cols: S L W D K
[ 77  67  68 141 125] : q162
[86 76 76 76 76] : q952
[124 132  79  92 113] : q136
[103 111 125 153  68] : q72
[151 160 119 148 166] : q49
places q952: [76] -> 2 3 4 5
step +1: [119 148] -> [120 149]
step +1: [124 132  79] -> [125 133  80]
down: [ 86 124 103 151] -> S
places q162: [67] -> 2
gone q162: [ 67 125  77  68] -> [141]

cols: J B Z V M G X Q R U
[184 183  84 100 155 160  89 101  69 191] = q496
[144 162 111 139 112 117  88 144  89 164] = q943
[161 170 100 121 131 136  90 124  83 174] = q629
[173 173 101 132 137 124  82 138  77 176] = q25
[135 144 125 137 119 121 109 138 113 143] = q87
places q25: [138] -> 8
gone q496: [100 184 101  84 155 191 160  89 183] -> [69]
back: [ 69 101  89] -> q496

cols: N C Y A T F
[ 99 108 104 108  61  99] -> q511
[100  96 116 173 116 130] -> q987
[ 99  85 120 155 135 100] -> q892
[117  59 108 145 155  92] -> q126
[111  94  79 147 165 166] -> q122
[161  93 133  93  89 121] -> q865
[121  66 103 156 159 110] -> q357
[159 132 189 106  61 108] -> q868
[173 120 165  68  65 111] -> q319
[148 131 155 106  69 155] -> q822
[117 190 174 124 109 182] -> q224
gone q122: [ 79 111 166 147  94] -> [165]
back: [108  61 106] -> q868
gone q357: [121 110 103  66 159] -> [156]
down: [ 92 166 121 110] -> F
places q511: [99] -> 1 6
gone q987: [173  96 116 116 100] -> [130]

cols: fas Sopib vof gaz nelov nav runi lati
[127 128 129 127 127 129 127 127]  q963
[167  95  90 159 165 182  73 111]  q446
[129 127 129 127 126 127 129 129]  q288
[150  93 129 129 131 129 129 127]  q13
[130 128 127 130 130 128 128 127]  q172
places q288: [129] -> 1 3 7 8
back: [127 127 129 127 127 129] -> q963
places q963: [127] -> 1 4 5 7 8
down: [127  73 129] -> runi
places q172: [130] -> 1 4 5
places q288: [126] -> 5
step -1: [128 129] -> [127 128]

cols: vadab lon kuz mal lok vipek leki gak
[167 128 187 137 106 144  86 103] -> q837
[130 144 129 144 165 137 103  86] -> q798
[123 130 128 129 127 144 132 129] -> q156
[167 128 187 131 145 144  86 103] -> q481
[128 130 128 129 127 144 128 114] -> q265
places q798: [130] -> 1
back: [144 127 129 128 130 128] -> q265
gone q156: [144 127 123 132 129 129 130] -> [128]
gone q481: [167  86 145 128 103 131 187] -> [144]
places q265: [128] -> 1 3 7
back: [103  86 144 145 131] -> q481
gone q265: [128 128 129 114 127 130 128] -> [144]

cols: Ral fep Saset Nuv Suf vup Kis feve
[ 90 148 166 137 103 173  75  98] : q281
[ 69 180  85  68 144  91  68 167] : q482
[ 85  69 180 110 163 164 168 104] : q165
[187 149  95  73  82 143  71 172] : q50
back: [ 85 180  69] -> q482
gone q482: [167  68  85 144  91  68 180] -> [69]
down: [173  91] -> vup
down: [180  69 149] -> fep
step -1: [143] -> [142]

cols: kipok Rivim Val mapof
[126 146 127 113] -> q635
[149 149 148 117] -> q621
[126 146  78 113] -> q607
[128 119 146 124] -> q819
step +1: [146] -> [147]
gone q635: [127 146 113] -> [126]

cols: megif doman gikun faz ter fefop
[151  83  80  74  85 102] : q942
[151  83  80 185  85 102] : q700
[104 177 176 173 177 111] : q428
[104 177 176 173 173 144] : q246
[ 97  76  82  79  82 153] : q351
[ 97  76 185  80  85 153] : q45
[131 173 169 174 179 109] : q535
back: [ 85 185  80] -> q700
step -1: [173] -> [172]

cols: Fef Gugo Tudeg nosam
[171  76 144  66] = q874
[119 131 138 131] = q756
[171 144 137 136] = q230
[119 131 138 127] = q948
back: [136 137 144] -> q230
back: [137 144 171] -> q230
step +1: [131] -> [132]
gone q230: [144 137 171] -> [136]
back: [ 66 144] -> q874

cols: felut mivov Difed sel
[ 80  87  80 195] = q957
[128 128 128 128] = q377
[187 128  61 186] = q499
[187 128 129 113] = q474
[184  81  65 165] = q745
[127 142  59 189] = q137
[116  71 130 118] = q415
gone q474: [113 187 129] -> [128]
places q377: [128] -> 1 2 3 4
step -1: [87] -> [86]
places q957: [80] -> 1 3
step -1: [ 71 130] -> [ 70 129]
down: [184 127 116] -> felut

cols: sido tud kuze vabe
[ 94 126  75 150] : q955
[101 123  83 149] : q46
[ 89 130  71 149] : q659
[114 120 104 146] : q578
[118 118 104 146] : q870
[114  84  85 137] : q19
[ 89 135  75  74] : q864
which: [118 118 104 146] -> q870
gone q19: [ 85  84 114] -> [137]
which: [114 120 104 146] -> q578
step +1: [101 123] -> [102 124]
gone q19: [ 84 114 137] -> [85]

cols: nataf vugi lagiz rugiz bup
[128 128 118 127 128] : q93
[138 104 164  69 144] : q722
[127 127 129 129 128] : q918
[106 118 112 118 133] : q845
[133 123 127 129 134] : q476
[101 117 108 124 138] : q686
[110 137 115 137 157] : q538
[131 114 155  87 135] : q18
[154 133 110 115 119] : q726
[117 140 133 118 112] : q213
down: [124 137] -> rugiz
which: [106 118 112 118 133] -> q845
places q93: [128] -> 1 2 5
gone q18: [131 114 135  87] -> [155]
gone q213: [112 117 133 118] -> [140]
gone q18: [114 131  87 155] -> [135]

cols: Duf Kupi fomir zomu Geke muta
[140  89 102 115 151 119] -> q385
[157  76  80  88 171 106] -> q17
[159 126 100  98 144  99] -> q924
[126 124 107 116 161 131] -> q161
[107 161 116 126 124 101] -> q824
[123 126  95 120 163 131] -> q465
step -1: [123 126  95 120] -> [122 125  94 119]
step -1: [140  89 102 115] -> [139  88 101 114]
back: [161 116 107 124 126] -> q161

cols: Seva Posuf mak Nime Fafa Fugov fubi pebi sal
[151 117 137 111 106  95 146 109 122] : q175
[147 125 116 120  98 114 160 111 109] : q990
[144 127 156 101  93 139 121  96 133] : q551
[127 142 143 107  93 133 140 118 120] : q380
[116 136 135 142  72 153 169 136 123] : q908
[124 125 161 124  96 111 149 130 128] : q47
down: [111  96 118 136] -> pebi
down: [122 109 133] -> sal
step +1: [130] -> [131]
step -1: [114] -> [113]

cols: Gup tero Fab ved
[179 179 187 179] -> q485
[125 143 131 132] -> q414
[125 143 178 132] -> q468
gone q414: [143 125 131] -> [132]
down: [143 143] -> tero
places q414: [131] -> 3
down: [132 132] -> ved
places q485: [179] -> 1 2 4

cols: dusuv busop rup mabot lezo vitus disup Lino pere
[147 107  93 141 153 130  94 156  83] -> q580
[ 92  91  96  91 160  91 160 160 101] -> q627
[130 185 168 115 113 169 106 160 180] -> q96
[159 174 146  97 130 155 104 167 169] -> q413
[106 148 148 148 167 157  72 183 106] -> q504
[ 94  83 103 158 140 104 165  86  89] -> q590
[105 120  93 149  90 161  76 184  98] -> q48
[145 128 182 115  79 117 176  76 186] -> q515
[151 171 133 109 149 159 103 154 145] -> q861
places q627: [91] -> 2 4 6
places q504: [148] -> 2 3 4
places q48: [93] -> 3

cols: nol nitu Sabo vudod gogu kol tiz Sabur lile
[122 119 144 138 153 108 127 120 125] -> q587
[141 145  99 115  88 170 133 147 132] -> q14
[150  95 125 109 117 145 142 145 128] -> q835
[161 157 147  98 142 124 152 120 111] -> q42
[150 149 125 145 145 117 142 109 128] -> q855
[161 157 147  98 142 124 152 146 111] -> q383
[123 117 163 138 178  85 131 114 113] -> q510
[135 130 152 127 157 106 136 129 118] -> q34
[153 152 134 106 126 137 146 149 123] -> q129
step +1: [135 130 152] -> [136 131 153]
step +1: [109] -> [110]
back: [113 114 131  85] -> q510
step -1: [152] -> [151]
gone q14: [141  88  99 145 170 147 115 132] -> [133]
back: [145 142 145 117 109] -> q835

cols: desu gib nak Fol
[ 91  76 124 132] = q967
[ 94 129 119 140] = q295
[ 95 108 122  99] = q64
[ 97 106 127 130] = q110
[ 89 121 130 129] = q914
[ 91 107 124  92] = q728
[108  62 186  77] = q534
[114 121 137  99] = q936
[ 97 102 125 131] = q762
[ 95 108 122 130] = q121
[100  99 126 138] = q59
gone q914: [121 130  89] -> [129]
gone q728: [107  92 124] -> [91]

cols: saru musa Rubo Ket
[172 120  99 171] -> q134
[134  72  71 135] -> q479
[118  92 127 117] -> q378
[180 135  81 177] -> q212
[152 118  91 141] -> q274
down: [81 91] -> Rubo
gone q134: [120 171  99] -> [172]
gone q134: [172 171  99] -> [120]
gone q134: [ 99 120 172] -> [171]

cols: Fipa Vafek fota Peno
[166 137  86 125] : q747
[120 152 187 172] : q951
[139 119 110 122] : q691
[119 146 132 172] : q742
[165 106  79 127] : q81
[128  82 129 138] : q596
[119 146 132 147] : q978
[165  98  92 151] : q600
[145  83  89 116] : q475
which: [119 146 132 147] -> q978
step +1: [145  83] -> [146  84]
down: [146 106  82 146  98] -> Vafek
step -1: [139 119 110] -> [138 118 109]
gone q596: [ 82 128 138] -> [129]

cols: Pek Pag pabit nagip somiv
[152 155 110 151 143]  q993
[152 155 110 151 108]  q552
[164 172 118 164  93]  q633
[110  88 104 159  95]  q626
[ 85  83 142  85 170]  q222
[176 167 109 177  79]  q754
[152 155 110 151 142]  q303
back: [ 93 164] -> q633
down: [177 151] -> nagip
down: [ 95 170] -> somiv
down: [ 93  95 170  79] -> somiv
down: [159  85 177 151] -> nagip
gone q552: [152 155 151 110] -> [108]
back: [142 151 110] -> q303

cols: godon gad pel ruz Ninu Pivuf visik sitif
[151 137 107 145 162 102 153 144]  q710
[123 128 144 119 158  93 126 122]  q730
[128 146 139 126 158 102 129 118]  q725
[115 154 154 105 147  98 119 117]  q502
[117 121  86 168 182 110 151 147]  q724
[127 113 103 128 159 111 147 146]  q610
[ 98  98  98 124 103 142 114 154]  q209
[139 123 158 121  96 174  91 183]  q938
[121 137 152 117 158  89 121 121]  q593
[138 120  97 132 170 114 152 141]  q877
[147 131 102 135 182 119 154 147]  q661
step -1: [124 103 142 114] -> [123 102 141 113]
step +1: [91] -> [92]
back: [158 126 139] -> q725
gone q593: [158 121 121  89 137 152 121] -> [117]
gone q877: [138 120 152  97 170 132 141] -> [114]
gone q610: [127 111 103 147 128 159 146] -> [113]
gone q610: [147 113 111 159 128 103 127] -> [146]

cols: denop Bak meno Rodo Zik Beto dalo zadu
[ 92  88 123 164 155 133  83 169] -> q650
[159 118  88 111 140 132 112 140] -> q814
[ 92  88 123  89 155 165 160 160] -> q15
[101 101 177 178 178 164 101 178] -> q280
[112 181  78  99 168 165 132 168] -> q308
[128 143 170 110 155 120  81 109] -> q23
[182 139 110 147  92 105 169 169] -> q890
places q308: [168] -> 5 8
step -1: [111 140 132] -> [110 139 131]
places q280: [178] -> 4 5 8
step +1: [ 88 123 164] -> [ 89 124 165]
gone q15: [123  89 160 165  92 160 155] -> [88]
places q814: [132] -> 6
places q890: [182] -> 1

cols: Tisib pif Labu velif Tad riluz Zevi Vadal
[173 188 106  66 154 148 116 139]  q361
[173  88 154  66 140  76 139 139]  q388
[ 87 143 125 129 125 161 157 139]  q456
[ 87 143 125 129 125 161 157 143]  q554
places q388: [139] -> 7 8
gone q388: [ 88 140  76 139 173 139  66] -> [154]
which: [ 87 143 125 129 125 161 157 143] -> q554
back: [143 157 161] -> q554
down: [157 157] -> Zevi

cols: zifa fis gulo befa febi soz tugoz nikiz
[141 104  99 137 107 165 164  67] -> q579
[ 77  76 158 138 125 128  79 124] -> q354
[184 104  99 137 107 165 164  67] -> q547
[ 88 160 131 104 161 105  90 143] -> q757
[141 104  99 137 107 120 164  67] -> q138
[161 156 128  59 114 125 127 139] -> q242
down: [160 104 156] -> fis
down: [141  77 184  88] -> zifa

cols: peg Pagu Libad lasel dol Maf
[126 105 111 134 150 100] = q311
[116 143 124 181 102 148] = q784
[110 177 151 159 129 134] = q118
[116 115 114 105 111 172] = q897
[163 102 118 104 141 159] = q41
[110 176 151 160 129 135] = q556
[115 169 149 131 134  99] = q416
down: [143 177 115] -> Pagu
down: [104 160 131] -> lasel
gone q897: [172 116 111 105 114] -> [115]
down: [148 134 172 159 135  99] -> Maf
gone q556: [129 110 135 160 176] -> [151]
step +1: [159 129] -> [160 130]

cols: zirut guzab telen vovo rosuv
[ 98  89 113 118 132] = q608
[108 146 132 136 145] = q210
[142 155 122 120 119] = q239
[150 137 149 155 153] = q818
[126 111 133 130 140] = q368
[134 127 124  96 107] = q349
[150 137 100  96  76] = q645
[137 150 136 145 152] = q251
[124 139 146 118 135] = q512
[126 112 123 128 133] = q620
which: [150 137 149 155 153] -> q818
step -1: [124] -> [123]
gone q818: [149 155 137 150] -> [153]
gone q818: [155 153 137 149] -> [150]
gone q210: [132 146 108 136] -> [145]
back: [118 113  89] -> q608

cols: fifar repa fudir mafa Zuge Navip sinug ramo
[129 105 128 128 126 129  87 110]  q946
[123 138 116 113 128 131 107 127]  q994
[129 129 126 129 126 129 113 113]  q913
[125 107 125 113 128 131 107 125]  q321
[130 126 135 116 125 132  78 103]  q684
gone q994: [123 131 128 107 138 113 116] -> [127]
places q321: [125] -> 1 3 8
places q913: [129] -> 1 2 4 6
gone q946: [128 128 105  87 129 129 126] -> [110]
down: [128 125] -> Zuge
places q994: [113] -> 4

cols: gena sib nubo gufuv delen tov vop tur
[104 105 118 184 105 112 117 158] -> q289
[131 108 128 109 136 137 110 133] -> q264
[155 126 114 115 143 119 129 105] -> q739
[137 123 112 114 132 145 116 121] -> q424
[ 99 163 130 123 133 115 175 105] -> q519
[149 104 120 114 138 140 123 146] -> q688
[113 103 177 162 117 158 103 117] -> q291
places q291: [103] -> 2 7
down: [158 133] -> tur
back: [117 103 158] -> q291
gone q264: [131 137 110 108 133 136 128] -> [109]
gone q289: [118 112 158 105 184 117 105] -> [104]

cols: Mitip Dav Vok bur suv
[144 128 123 130 136] = q248
[ 86 149 105 126 148] = q43
[128 125 131 134 108] = q287
[183 114 126 146  99] = q704
[132 110 101 151 110] = q438
[ 91 127 154 103 151] = q167
[144 114 126 146  99] = q254
[119 150 138 111 155] = q933
places q438: [151] -> 4
gone q254: [ 99 114 126 144] -> [146]
back: [123 128] -> q248
places q438: [101] -> 3

cols: mit lofof fede zuki batu panas Zor Silif kar
[ 91 111 127 111 136  86 143 144 142] : q583
[ 94  81 123 141 127 152 121 111 122] : q561
[109 177 118 159 140 148 125 120 132] : q365
[177 114 112 114 115 110 148 139 108] : q403
[140 140 119 142 142 140 140 142 142] : q229
[179 115 134 122 120 144 124 100 148] : q794
[152 152  92 119 132 141 121 138  88] : q417
gone q561: [ 81 122 141 111 123 127  94 152] -> [121]
places q583: [111] -> 2 4
gone q403: [112 139 114 148 108 115 114 177] -> [110]
places q229: [140] -> 1 2 6 7

